[[112 142 116 139 121 123]
 [127 125 127 126 127 126]
 [132 120 144 110  99 151]
 [108 144 113 140 119 121]
 [108 147 115 142 118 125]
 [123 130 115 137 144 111]
 [127 126 127 126 126 127]
 [144 111 130 121 151 117]
 [128 125 128 125 127 127]] result: 128

[[135 130 134 130 129 123 131 121 130 119 128 125 130 134 123 130]
 [119 127 138 131 129 130 132 131 126 141 121 124 124 131 125 128]
 [133 138 126 127 126 130 129 119 136 134 131 126 145 130 127 133]
 [129 125 121 130 128 121 122  98 135 124 119 131 133 127 131 123]
 [132 126 118 135 127 132 126 119 124 132 147 126 114 121 125 124]
 [116 131 130 128 126 132 129 102 121 141 111 128 134 121 121 126]
 [123 129 145 142 130 128 133 129 110 124 122 117 145 120 135 125]
 [116 127 128 140 127 127 125 113 107 128 118 129 132 130 132 129]
 [138 130 126 128 132 125 134 111 127 141 107 124 122 131 132 120]] result: 138

[[126 137 128 127 134 129 125 133 131 126 127 133 136 132 136 130]
 [126 129 125 129 110 127 130 133 123 132 133 138 126 135 128 111]
 [134 128 136 129 128 129 124 133 124 129 134 132 126 131 129 131]
 [131 130 128 131 123 123 122 137 130 140 124 129 127 138 120 127]
 [134 136 127 133 129 132 121 127 130 125 133 126 126 135 135 125]
 [124 124 135 134 127 123 133 136 129 127 126 130 120 128 130 133]
 [128 130 139 126 128 139 137 123 129 114 125 152 123 121 133 125]
 [127 122 128 124 123 125 130 122 128 124 132 126 124 134 121 131]
 [132 124 127 129 126 123 127 125 125 122 128 123 125 133 132 129]
 [126 132 118 124 122 130 127 130 130 130 122 128 125 132 136 126]
 [126 125 119 134 124 134 131 132 121 123 126 129 137 133 124 135]] result: 126

[[122 111 118 131 122 135]
 [135 129 118 128 128 123]
 [134 139 126 130 134 125]
 [139 127 123 131 120 121]
 [127 134 158 115 116 111]
 [118 118 127 126 139  99]
 [130 125 131 126 137 132]
 [125 125 145 125 137 128]
 [128 114 128 124 119 128]
 [135 123 119 133 141 123]] result: 135

[[104 131 137 120 126 145 130 101 139 127 132 123]
 [139 132 114 123 145 137 122 127 114 139 130 105]
 [117 126 131 126 127 137 117 119 117 105 135 139]
 [119 126 137 121 124 136 137 134 127 138 153 156]
 [132 145 131 130 131 130 122 123 132 130 131 101]] result: 132

[[131 128 124 131 134 131]
 [125 125 122 125 121 125]
 [127 132 129 127 138 123]
 [111 133 124 124 125 125]
 [110 122 135 134 123 131]
 [123 102 126 126 130 126]
 [123 122 118 117 124 123]
 [115 142 123 130 123 133]
 [129 121 131 136 125 137]] result: 129

[[116 131 118 127 128 133 125 140 132]
 [132 132 126 119 154 135 130 111 128]
 [138 126 133 133 120 122 134 110 120]
 [119 132 123 121 143 136 123 141 135]
 [134 132 134 118 153 134 125 125 132]
 [129 132 119 131 125 127 137  99 116]
 [129 133 129 116 156 136 126 125 132]
 [120 132 113 127 130 133 133 110 119]
 [119 132 120 119 144 137 124 132 131]
 [137 124 143 127 129 124 124 139 136]] result: 137

[[133 132 123 124 125 119 117 117 126 133 126 132 137 127]
 [139 142 136 128 131 123 131 132 136 141 137 143 134 140]
 [116 117 130 139 146 123 134 132 153 116 150 119 120 153]
 [109 108 125 142 146 139 136 135 148 108 144 110 124 147]
 [136 136 137 136 128 142 140 142 121 136 125 135 131 123]
 [140 138 125 140 137 118 120 119 135 140 133 136 134 133]
 [120 121 134 131 131 137 140 140 130 120 130 123 116 127]] result: 120
---
[[134 107 138 130 123]
 [124 110 125 129 131]] -> 129

[152 131 123 104 106 140 138] -> 140

[131 120 124 128 153 123 125] -> 123

[119 113 130 121 103 115 125] -> 115

[106 120 112 140 124 125 135] -> 125

[[142 149 109 119 142 106]
 [152 150 133 115 151 128]] -> 151

[112 123 124 105 127] -> 105

[133 107 110 105 120 137] -> 120

[126 121 157 106 145] -> 106

[102 141 103 140  99] -> 140
---
[120 152 136 101 137 115 128] | 101

[[103 118 118 130]
 [133 123 123 120]] | 103

[128 127 128 150] | 127

[117 126 153 133 147 141 142] | 117

[[130 143 135 155]
 [138 142 105 122]] | 105

[116 107 136 122] | 107

[138 135 120 155 135 102] | 102

[[144 147 109 143 130 117 133]
 [153 143 114 139 136 113 130]] | 109

[103 127 124 125] | 103

[[142 117 146 137 118]
 [157 130 106 125 147]] | 106
---
133	126	141	121	111
130	142	155	114	127
129	119	127	128	111
Answer: 127

122	120	138	134	125	133
131	131	130	135	118	125
130	149	127	122	111	131
Answer: 127

136	151	130	150	146
148	121	139	129	126
108	137	115	135	140
Answer: 115

128	121	141	150	129
133	136	128	121	112
120	139	118	131	121
Answer: 118

149	122	124	124	124	124	124
154	135	134	132	132	132	134
117	142	110	110	110	110	110
Answer: 110

129	139	130	135	136	134
126	154	134	148	142	142
115	119	128	134	101	113
Answer: 128
---
134	129	138	128
154	131	143	128
136	129	137	128
value 134

126	128	127	124
126	133	125	104
134	135	129	104
value 126

115	124	113	128	141	127	138
104	132	126	122	145	132	138
110	127	126	133	112	121	127
value 115

128	130	110	127
114	114	108	155
142	145	130	140
value 128

140	143	154	138
134	138	150	138
133	134	143	138
value 140

106	133	118	117	129	121	100
108	149	121	119	145	130	115
107	142	114	115	139	123	107
value 106

134	142	127	150	137	134
125	131	121	128	128	130
131	140	122	143	136	134
value 134

106	145	137	116
131	105	138	115
131	105	122	128
value 106
